data = array([-60, -12,  53,  29,  50,  37,  34,  41,  30,  -5,  37])
data[0] -> -60
data[9] -> -5
data[4] -> 50
data[3] -> 29
data[7] -> 41

x =
array([[5, 4, 3, 8, 5, 6, 2, 4, 3, 4, 3, 5, 8, 2, 4],
       [4, 3, 3, 2, 2, 5, 5, 4, 1, 4, 7, 5, 7, 5, 7],
       [6, 4, 5, 4, 4, 8, 6, 6, 4, 3, 4, 5, 9, 3, 8],
       [5, 4, 5, 2, 3, 7, 6, 5, 3, 3, 6, 5, 8, 4, 8],
       [3, 3, 3, 2, 2, 5, 5, 3, 1, 4, 7, 5, 6, 5, 7]])
x[0,0] => 5
x[-4,-14] => 3
x[-3,2] => 5
x[0] => [5, 4, 3, 8, 5, 6, 2, 4, 3, 4, 3, 5, 8, 2, 4]
x[2,-8] => 6
x[-4,-4] => 5
x[4,0] => 3
x[3,-10] => 7
x[2] => [6, 4, 5, 4, 4, 8, 6, 6, 4, 3, 4, 5, 9, 3, 8]
x[-2,7] => 5
x[:, -15] => [5, 4, 6, 5, 3]
x[-3,-12] => 4
x[:, -8] => [4, 4, 6, 5, 3]
x[4,-5] => 7
x[-3,-1] => 8
x[-5,-5] => 3
x[1,10] => 7
x[-3,-7] => 4
x[1] => [4, 3, 3, 2, 2, 5, 5, 4, 1, 4, 7, 5, 7, 5, 7]
x[1,2] => 3
x[-4,-3] => 7
x[-2,9] => 3
x[-4,9] => 4
x[1,-15] => 4
x[2,-9] => 6
x[:, -1] => [4, 7, 8, 8, 7]
x[:, 1] => [4, 3, 4, 4, 3]
x[-1,-1] => 7
x[-5,-6] => 4
x[2,-3] => 9
x[0,-1] => 4
x[-2,8] => 3
x[:, 5] => [6, 5, 8, 7, 5]
x[-2,-12] => 2
x[2,11] => 5

B =
[[38 53 42 65 18 50 50 40 36]
 [40 72 35 76  8 51 42 39 27]
 [38 52 34 51 26 41 36 37 31]
 [38 48 40 56 24 46 45 39 36]
 [38 60 45 80  8 57 59 42 36]
 [37 42 38 46 31 41 41 38 36]
 [39 65 34 67 14 48 40 38 29]
 [38 56 44 72 13 53 55 41 36]
 [38 48 32 42 32 37 30 36 31]
 [41 77 36 84  2 55 45 40 26]
 [39 60 34 61 19 45 38 38 30]]
Rows and columns are counted from 0.
row 0 col 0 = 38
row 8 col 2 = 32
row 4 col 3 = 80
row 1 col 7 = 39
row 2 col 4 = 26
row 2 col 5 = 41
row 1 col 8 = 27
row 5 col 6 = 41
row 0 col 5 = 50
row 10 col 8 = 30
row 1 col 5 = 51
row 1 col 2 = 35
row 5 col 3 = 46
row 2 col 1 = 52
row 2 col 6 = 36
row 0 col 2 = 42
row 1 col 3 = 76
row 3 col 8 = 36
row 8 col 4 = 32
row 1 col 4 = 8
row 7 col 4 = 13
row 0 col 7 = 40
row 1 col 1 = 72
row 2 col 2 = 34
row 6 col 3 = 67
row 3 col 7 = 39
row 6 col 5 = 48
row 2 col 0 = 38
row 3 col 6 = 45
row 9 col 3 = 84
row 4 col 6 = 59
row 6 col 1 = 65
row 0 col 4 = 18
row 8 col 0 = 38

W =
[[343, 474, 226, 369, 562, 668, 572, 689],
 [405, 249, 464, 344, 193, 22, 218, 56],
 [301, 492, 324, 442, 523, 758, 452, 681],
 [283, 407, 644, 532, 183, 435, 7, 226],
 [264, 420, 621, 551, 204, 489, 1, 266],
 [405, 385, 128, 265, 569, 454, 725, 593]]
Rows and columns are counted from 0.
row 0 col 0 -> 343
row 1 col 6 -> 218
row 1 col 0 -> 405
row 3 col 2 -> 644
row 4 col 6 -> 1
row 2 col 4 -> 523
row 4 col 1 -> 420
row 3 col 1 -> 407
row 3 col 4 -> 183
row 1 col 5 -> 22
row 4 col 7 -> 266
row 5 col 6 -> 725
row 3 col 7 -> 226
row 4 col 3 -> 551
row 2 col 5 -> 758
row 3 col 3 -> 532
row 0 col 3 -> 369
row 3 col 5 -> 435
row 1 col 2 -> 464
row 5 col 2 -> 128

grid =
[[ 13  38  18  22  70  27   6  24  -1   1  14  -6  14]
 [ 14  40  19  22  74  29   6  24   0   0  14  -6  14]
 [ 13  38  18  21  70  27   6  23   0   0  13  -6  14]
 [ 13  39  18  21  70  28   6  23   0   0  13  -6  14]
 [-39  20 -56 -51 -66  -8 -22 -59  74 -40 -56   9 -54]
 [ 14  39  19  22  72  28   6  24  -1   0  14  -6  14]
 [ -5  70  -8   1  65  35  -8  -1  41 -24 -14  -3 -13]
 [ 12  37  17  20  67  26   5  22   0   0  13  -5  13]
 [ 12  35  16  19  64  25   5  21   0   0  12  -5  12]
 [-36  36 -52 -45 -42   2 -23 -53  76 -42 -53   8 -52]
 [ 14  40  19  23  74  29   6  25  -1   1  14  -6  14]]
grid[0, 0]	13
grid[:, 3]	[22, 22, 21, 21, -51, 22, 1, 20, 19, -45, 23]
grid[5, 10]	14
grid[0]	[13, 38, 18, 22, 70, 27, 6, 24, -1, 1, 14, -6, 14]
grid[2, 2]	18
grid[9, 2]	-52
grid[6, 0]	-5
grid[9, 11]	8
grid[1, 3]	22
grid[4]	[-39, 20, -56, -51, -66, -8, -22, -59, 74, -40, -56, 9, -54]
grid[0, 9]	1
grid[4, 2]	-56
grid[9, 7]	-53
grid[:, 8]	[-1, 0, 0, 0, 74, -1, 41, 0, 0, 76, -1]
grid[3, 8]	0
grid[:, 9]	[1, 0, 0, 0, -40, 0, -24, 0, 0, -42, 1]
grid[9]	[-36, 36, -52, -45, -42, 2, -23, -53, 76, -42, -53, 8, -52]
grid[2, 5]	27
grid[:, 0]	[13, 14, 13, 13, -39, 14, -5, 12, 12, -36, 14]
grid[:, 12]	[14, 14, 14, 14, -54, 14, -13, 13, 12, -52, 14]
grid[3, 3]	21
grid[:, 10]	[14, 14, 13, 13, -56, 14, -14, 13, 12, -53, 14]
grid[6, 12]	-13
grid[0, 3]	22
grid[10, 8]	-1
grid[5, 8]	-1
grid[1]	[14, 40, 19, 22, 74, 29, 6, 24, 0, 0, 14, -6, 14]
grid[5, 0]	14
grid[8]	[12, 35, 16, 19, 64, 25, 5, 21, 0, 0, 12, -5, 12]
grid[2]	[13, 38, 18, 21, 70, 27, 6, 23, 0, 0, 13, -6, 14]

m =
-94.78	-58.88	3.86	-59.29	-40.24	-118.03	40.04	40.04	-9.17	-128.18	46.10	24.91	-130.86	37.96	-16.21	141.68
8.49	-134.77	3.86	-59.29	-146.16	159.82	-71.15	-71.15	-88.20	114.10	75.18	-35.13	87.39	-104.42	-16.21	-4.71
-136.09	-20.93	42.26	-104.68	-4.94	-182.59	-26.68	-26.68	22.45	33.34	17.03	-65.15	-37.32	-2.72	-16.21	24.57
-94.78	-134.77	-72.93	-104.68	100.98	23.18	17.80	17.80	-9.17	-7.04	46.10	84.95	-68.50	-43.40	-144.51	24.57
m[0][0] -> -94.78
m[:, 13] -> [37.96, -104.42, -2.72, -43.40]
m[2] -> [-136.09, -20.93, 42.26, -104.68, -4.94, -182.59, -26.68, -26.68, 22.45, 33.34, 17.03, -65.15, -37.32, -2.72, -16.21, 24.57]
m[2][0] -> -136.09
m[1][8] -> -88.20
m[:, 1] -> [-58.88, -134.77, -20.93, -134.77]
m[1][6] -> -71.15
m[3][10] -> 46.10
m[1][15] -> -4.71
m[3] -> [-94.78, -134.77, -72.93, -104.68, 100.98, 23.18, 17.80, 17.80, -9.17, -7.04, 46.10, 84.95, -68.50, -43.40, -144.51, 24.57]
m[2][3] -> -104.68
m[1][5] -> 159.82
m[2][5] -> -182.59
m[0] -> [-94.78, -58.88, 3.86, -59.29, -40.24, -118.03, 40.04, 40.04, -9.17, -128.18, 46.10, 24.91, -130.86, 37.96, -16.21, 141.68]
m[3][1] -> -134.77
m[:, 12] -> [-130.86, 87.39, -37.32, -68.50]
m[0][5] -> -118.03
m[:, 4] -> [-40.24, -146.16, -4.94, 100.98]
m[1][13] -> -104.42
m[2][1] -> -20.93
m[3][8] -> -9.17
m[3][0] -> -94.78
m[2][2] -> 42.26
m[1][12] -> 87.39
m[:, 10] -> [46.10, 75.18, 17.03, 46.10]
m[3][11] -> 84.95
m[1] -> [8.49, -134.77, 3.86, -59.29, -146.16, 159.82, -71.15, -71.15, -88.20, 114.10, 75.18, -35.13, 87.39, -104.42, -16.21, -4.71]
m[:, 0] -> [-94.78, 8.49, -136.09, -94.78]
m[0][14] -> -16.21
m[:, 14] -> [-16.21, -16.21, -16.21, -144.51]
m[3][13] -> -43.40
m[1][3] -> -59.29
m[0][9] -> -128.18
m[:, 3] -> [-59.29, -59.29, -104.68, -104.68]

A =
array([[3072, 8702, 7245, 6093, 1745, 6267, 8065],
       [4570, 8963, 7168, 6232, 1044, 7115, 8395],
       [9002, 7276, 4987, 3348, 7573, 3285, 5175]])
A[0][0]: 3072
A[1][3]: 6232
A[2][4]: 7573
A[0][4]: 1745
A[2][0]: 9002
A[1][0]: 4570
A[0][5]: 6267
A[:, 6]: [8065, 8395, 5175]
A[1][4]: 1044
A[:, 4]: [1745, 1044, 7573]
A[1][6]: 8395
A[0][1]: 8702
A[0][3]: 6093
A[1]: [4570, 8963, 7168, 6232, 1044, 7115, 8395]
